Each row is followed by its class.
[ -1.7  37.8 -14.9  11.4  -0.1 -22.0  -7.2  -6.8  42.5  -1.3  18.7  -3.5
  -4.5  -0.6   7.0  11.4  -5.0]
<70>
[ 11.7  34.0 -16.3  -9.3 -14.0  -6.7  -6.3  -6.9  25.3  10.7   1.0   7.5
   0.0   3.3   8.3   0.2  17.8]
<79>
[ -3.9   3.3   9.3   6.9  -0.6   0.2  -0.3   8.6 -35.2  -7.3 -12.5   8.4
  -1.8  22.1  -6.3   1.3   5.0]
<79>
[-16.5  33.6  -7.1  -9.4 -21.9 -16.7 -31.0   1.8  23.8  18.0   0.6  25.8
   0.1  15.2   1.0  -8.9  42.5]
<79>
[ -2.7  11.7  12.8  38.1  -5.0 -12.3 -21.0   8.2  -5.7  -3.0  -3.4   4.4
   7.8  -6.1  -7.8   2.1   8.2]
<79>
[  4.4  14.8  -2.0  -8.8  15.7 -10.1 -16.3 -14.4 -53.5 -37.6   0.3  26.0
   2.4 -11.7   5.8  -6.5  -9.8]
<79>
[-10.7  38.9 -41.4  -5.3  -2.7  14.5   0.9 -10.8   6.6  -2.8   3.0  20.5
   1.4   4.0  -8.7  -4.9 -32.8]
<70>
[  2.4  -0.6 -10.7  -4.2  -1.3  -5.3 -35.8  51.8  -0.9  -1.6   8.7  34.5
  -4.5   3.3  -7.8   5.6  20.5]
<79>
[ -7.7  25.1   8.0 -12.0  -7.4 -34.2 -18.4   9.8  35.4  79.4   8.5  17.2
  -5.1  33.9  -2.9   5.3  22.7]
<72>
[ -9.8  55.7   2.2  -4.3   7.6 -25.5  -2.6   5.4  18.4  29.0  12.5  13.8
   9.5  32.4   9.4   3.9 -23.4]
<72>
[-19.0  26.5 -16.0 -10.4   1.9 -13.1  -2.1  25.1  33.7   5.2   5.1  11.8
  -7.3  11.8  13.5   3.6 -27.1]
<72>
[ -9.6   6.3  -4.4  -7.1   3.3  -9.2  -2.8   0.9  13.9  25.6   9.3  13.1
   3.8  -1.2  -1.3  -6.5 -30.2]
<72>
[ 14.1 -15.0  41.5   2.0   8.6  14.5 -26.2  16.7 -11.1 -35.9   2.6  -8.4
  -7.5  -7.8  -6.4   2.2  -9.1]
<79>
[ -6.1  49.6 -10.3  -9.4  -1.1 -20.1  -8.4   1.7 -10.1  15.1   9.6  12.2
   6.1   5.0   0.3  -4.3  17.2]
<72>
[  0.7  16.1 -23.5  -4.5 -13.9 -10.7 -28.1 -31.0  12.4  29.3  22.8  -0.8
  -7.0 -14.7   3.6  -5.8  -2.1]
<70>
[  7.1  -2.2  -7.4  -2.0   2.4 -20.2 -12.9  13.4 -17.1  31.9  -5.9  15.9
   4.6   3.4  -2.0  -0.5  15.6]
<79>
[ -2.9 -12.3  -9.2  22.8 -13.8  -2.2 -22.3  10.6   9.6  42.2  -2.7  18.8
  -2.2  -4.5  -8.5  -2.5  23.7]
<79>
[  7.2   0.0  29.3  -7.3  -1.6   4.5 -30.0  18.0  10.7  27.9   4.1  -5.8
   0.9   2.8 -13.5  -3.9  39.3]
<79>
[ -0.7  40.1 -19.0  13.1  -9.4 -17.2  18.1   0.3   1.2  15.4   0.6  15.0
 -35.8  13.8  -3.8   0.5 -39.5]
<72>
[  4.6  12.0   2.4  -7.9  21.2  -0.4 -12.0   7.1 -21.8 -26.5  -8.5  -0.1
   8.2   8.6   2.3  -4.0 -10.7]
<79>
[-13.5  28.0  -5.2 -15.4 -10.8  -7.1  -5.2 -15.2  44.7  34.0  16.0   6.3
  -4.7  23.6  -3.7   9.5  -8.3]
<72>
[  7.2 -14.9 -13.6 -10.5   9.8  -4.6 -32.4  26.8 -34.0  -1.7  -8.0  21.2
  -4.5 -10.5  -5.6  -1.5  13.8]
<79>
[  6.9  -4.5   1.7 -32.4  -6.0 -11.1 -21.9  28.3  10.4  60.8  -1.7  19.7
  -1.4   2.7  -6.3  -0.5  10.0]
<79>
[ 11.8  13.2  16.2   6.3  -3.3 -13.2 -34.1   1.3  -1.8  -7.3  -2.6  -5.9
   3.8   6.8  -6.6  -7.9  14.8]
<79>
[  3.0  37.9  -1.8  18.8  -7.7 -28.2 -16.2   3.0  24.9  28.5  17.6  14.2
  -0.3  23.2  -1.0   1.0  12.9]
<72>
[-17.0  24.4   1.5  -2.1 -23.8   0.9  -0.2 -13.1  -1.9 -26.1   3.6   5.3
 -16.3  -9.1  -4.1   3.0 -34.1]
<70>
[ -1.0 -11.1  12.0   5.6   9.8 -11.4 -10.8  14.9 -12.7  -9.1 -11.2  -1.1
   0.8  -6.5  -7.0  -5.8 -10.3]
<79>
[  3.4   3.6 -35.0  -9.4  -0.8 -16.4  -5.4  -2.4  19.4  -4.8   6.2  19.8
  -0.7  80.0  -2.1  -3.6   7.8]
<70>
[ 17.9  -6.6  20.6  -1.7  18.4  11.0   2.3  18.8 -63.0 -35.0 -16.9 -11.2
   3.5 -19.8  -8.6 -16.9 -17.3]
<79>
[ -2.4  -1.5  10.5  -1.8   4.1  29.7 -30.2   9.3  -5.1 -30.3 -13.4  -1.8
  -1.5 -10.7 -15.7  -0.5  -4.5]
<79>
[  3.0  14.8  23.6   1.8   1.0  -1.4 -29.9   7.4 -11.4   9.7  -1.2  -6.7
   1.6  -4.7 -14.7  -4.8  12.4]
<79>
[ 10.9  30.2 -24.5   0.3 -10.0 -30.7   5.4  11.4  20.9  49.0   2.5  23.4
  -5.8  18.0   3.9   7.9  19.0]
<72>

Each row is followed by its class. Each block has new classes.
[ 31.9  13.7   0.0  15.2 -19.3   5.5  15.3   2.6   1.0   9.0  -5.6  34.5
  12.2 -22.3  12.0  18.2   8.4]
Gr
[ 18.6  -9.5  18.0   5.1  10.8  70.2   5.4  14.2 -12.0  -5.5  -9.5 -21.8
  23.0   0.1   6.7  23.7  12.0]
gq
[ 19.5   3.7  -4.6  22.3   1.9  25.5   5.6   2.4  -3.5  14.5  -0.8 -10.6
   2.7  -9.4  11.8  -1.1  16.1]
Gr
[  7.2   6.4  -2.5 -10.0  21.0  61.7   5.7  -4.0   4.1  -3.8  15.8 -17.9
  27.2   2.8   0.6  18.6  10.0]
gq
[-28.0  -3.5   1.2   1.8  -2.2 -35.7 -13.3   3.4  -7.6 -30.2  -7.2   5.4
   5.3  12.2  -6.1   0.5   9.8]
Tl
[-27.9   4.2  30.5 -18.5 -20.2   1.3 -17.0  14.0  -3.7 -10.3 -11.2  19.8
  -0.2 -12.9  -4.4  12.8  -1.1]
Rt
[  7.0  -4.0   7.2 -10.1   0.2  22.0   1.1  17.0 -21.5  18.4  -7.8 -18.7
   4.2  -0.7  -4.1  -9.4 -13.0]
Tl
[ -4.4  16.5   2.6  13.6   4.7  27.0   9.5  33.6   2.9  -3.9  -3.1  14.7
  -1.5 -20.2  16.7  18.3  26.0]
Gr
[ 11.2   1.4  11.4   8.6 -13.1  14.3  -1.5  10.8  -3.4   8.3  -1.8   2.0
   9.2 -19.9  16.7  -1.2   4.5]
Gr
[ -2.6   3.9   6.3   4.5   6.7  15.9 -10.7  17.8   2.8 -10.0  -6.0  -4.6
   3.1  -5.1   2.6   8.6  11.6]
Rt
[ 26.0   6.4   0.9   3.2 -15.0  70.2  18.7   7.0  -4.4  30.6   8.4  12.8
  28.5 -21.9   6.8  16.8  11.0]
Gr
[  9.1   7.4  -6.8  -0.2  -8.2  34.9  -8.0  -1.7  -4.0  25.4   0.1  -5.5
  21.7 -16.6  14.0  -8.6  14.7]
Gr
[ 27.9   1.4 -10.3  10.6 -24.0  28.8   3.9   8.2 -22.3  28.8 -23.3 -21.6
  38.2  -1.7   7.8  11.4   8.6]
Rt
[ 14.2 -18.0  -1.2  -4.8  18.2  -7.3   4.0   5.3  -4.3  21.9  15.3 -30.6
 -17.1  19.5 -10.9 -14.5  -7.9]
gq
[ 14.2  -2.4   1.4  15.5 -12.5  35.4   5.3   5.2  -7.2 -16.8 -11.5  19.4
  10.2   0.8  11.9  14.1  -8.4]
Gr
[ 14.4 -22.4  -1.8  -0.7   3.9  40.3  -2.6  -2.8  -5.0  26.1  10.3 -34.0
   5.7   3.0   3.4 -30.2  -6.2]
gq
[-11.0   9.2  16.2   2.0 -11.1  25.0  -6.8  16.5 -11.7  -5.2 -13.8   7.8
  10.8 -15.8   4.6  16.2   4.8]
Rt
[ -8.1   3.0   1.7   3.9   7.6 -35.7  -6.2   7.1  -2.2  17.1   5.0  -6.7
 -25.5 -10.4  16.6 -26.8   9.2]
Mm
[-18.6 -16.3 -14.0  -1.0   4.8 -24.4 -15.1 -15.3   8.6   1.8   2.0 -19.9
 -13.0   4.1   4.5 -15.0 -29.8]
gq
[-14.3  -9.3 -14.7 -18.2  -5.2  -8.2 -16.0  -5.1  -1.4   0.9  -3.6 -19.6
  10.5  22.1 -29.7   5.0 -26.5]
gq
[  7.7  -0.7   2.6   9.4   5.7   0.0  -5.6  14.7 -10.6  11.8  -3.1 -28.9
  29.8  -8.2  -2.3  -0.2  37.8]
Tl
[ -7.4  -3.4  -4.1   6.4  11.1   4.2   7.9   2.4  -3.1  -5.9  -1.9 -34.8
  -4.6  11.9  -6.1   4.7  -9.3]
gq
[-22.1   8.0  12.0 -10.6 -10.5 -21.2 -24.0  11.0  -2.4 -15.7 -26.0  32.4
 -47.0 -13.8  -6.3  -7.7 -14.4]
Rt
[ 34.5 -32.7  13.3  14.4 -33.4 -20.6  -2.0  14.9 -29.9  34.1 -11.4 -11.5
  12.4  -5.5  34.0 -48.8  10.4]
Rt
[ -1.8   0.6   1.6  -6.3  -4.5   6.4  -4.2   4.3  -5.3   3.5  -0.6 -14.1
   9.5   1.8   4.8 -16.3   5.4]
Tl
[ 42.6 -13.7  11.1   0.7  -6.0  46.5  11.8   5.5  -7.5   4.2  -2.0 -14.4
  21.1   2.6   4.5  18.6 -20.7]
gq
[ -5.6  -9.7   7.4 -18.1   4.1   2.2  -7.5  -2.8  -9.9   9.4   0.9 -20.8
  -1.1  14.2 -16.7 -14.6 -16.1]
gq
[ -5.1   1.8  20.9   4.2  17.3  35.6  -5.1  15.6  -1.4 -11.3  -1.2  25.1
 -19.4 -18.8  12.9   3.0   3.3]
Gr
[-13.4  -4.4  13.1  -8.2  -9.6   6.6 -11.1   2.0  -3.0 -16.1 -10.2  17.8
  -1.8 -14.8  -4.5   7.1 -15.3]
Rt
[  9.0   5.5   6.7  12.6 -10.6   2.6   3.0  15.2  -6.6  12.5  -1.5  13.4
   8.9 -19.8  20.2   4.2  32.6]
Gr
[  1.5  -4.4 -13.0  -5.3   8.4  50.1  -0.9 -15.7  -0.5 -19.0   8.8 -26.6
  29.3  18.9 -14.8  27.3 -10.9]
gq
[  8.7  -6.1   1.0  -7.2  19.1  33.6   2.4  -2.9  -2.9  18.2   8.9 -59.5
  24.2   2.9  -7.7  -7.8  -4.6]
gq
[ -6.2  -6.3  -4.2   6.9 -12.5 -12.8  -2.6  -2.7  -7.2   6.2  -2.2 -26.4
  16.1   2.3  24.8 -54.0  24.2]
Mm
[ -5.8  -8.4  15.3  -5.3   8.9 -44.5  -3.8   5.0  17.7 -14.0   9.1  31.3
 -36.6   4.9  -6.5  26.0 -10.1]
rr
[-17.9   8.8   6.9  -3.4  12.8  40.6   1.9   1.5   3.1 -17.3  -6.6 -49.1
  10.0 -12.7  -3.7  -0.4 -22.4]
gq
[ 16.3  -9.8  -9.0  -2.4   8.8  14.5  -6.9  -4.5  -2.1  43.8  -5.9 -21.4
  10.2 -10.0  -9.2   5.4   6.1]
gq
[ 33.0  -4.1  29.5  -5.8 -14.3  44.8   5.5  10.0 -11.0  33.3  -4.0  19.0
  12.9 -18.1  12.4  13.2  -4.8]
Gr

Each row is followed by its class.
[-9.0 -0.2  0.7  3.2 -3.6 -8.7 12.6 -3.2 -7.6  0.3 11.4  4.4 -1.7 -1.6
 -3.4  1.9  0.6]
B
[-12.4  14.6   7.8   9.4 -11.6 -26.7  69.0 -29.7 -15.0  -5.5  52.0  36.2
 -12.4  -8.6   2.7  -8.8  13.6]
H
[-12.1  -0.3  -0.3   0.2  -6.2  -1.2 -33.5  19.4 -12.4  24.3 -26.3 -30.5
   5.4   4.4   1.1  30.8 -35.7]
H
[-16.5   9.4   3.0   7.9  -5.0 -18.3  21.8  -6.2 -13.3  10.8  18.3   4.1
  -8.1  -1.6  -5.3   8.7  -8.2]
H
[  1.6   7.9   6.6   6.8  -5.5 -15.6  72.0 -31.5   1.1  -7.9  45.0  37.5
 -10.7  -9.3  -3.7 -14.6  29.7]
X
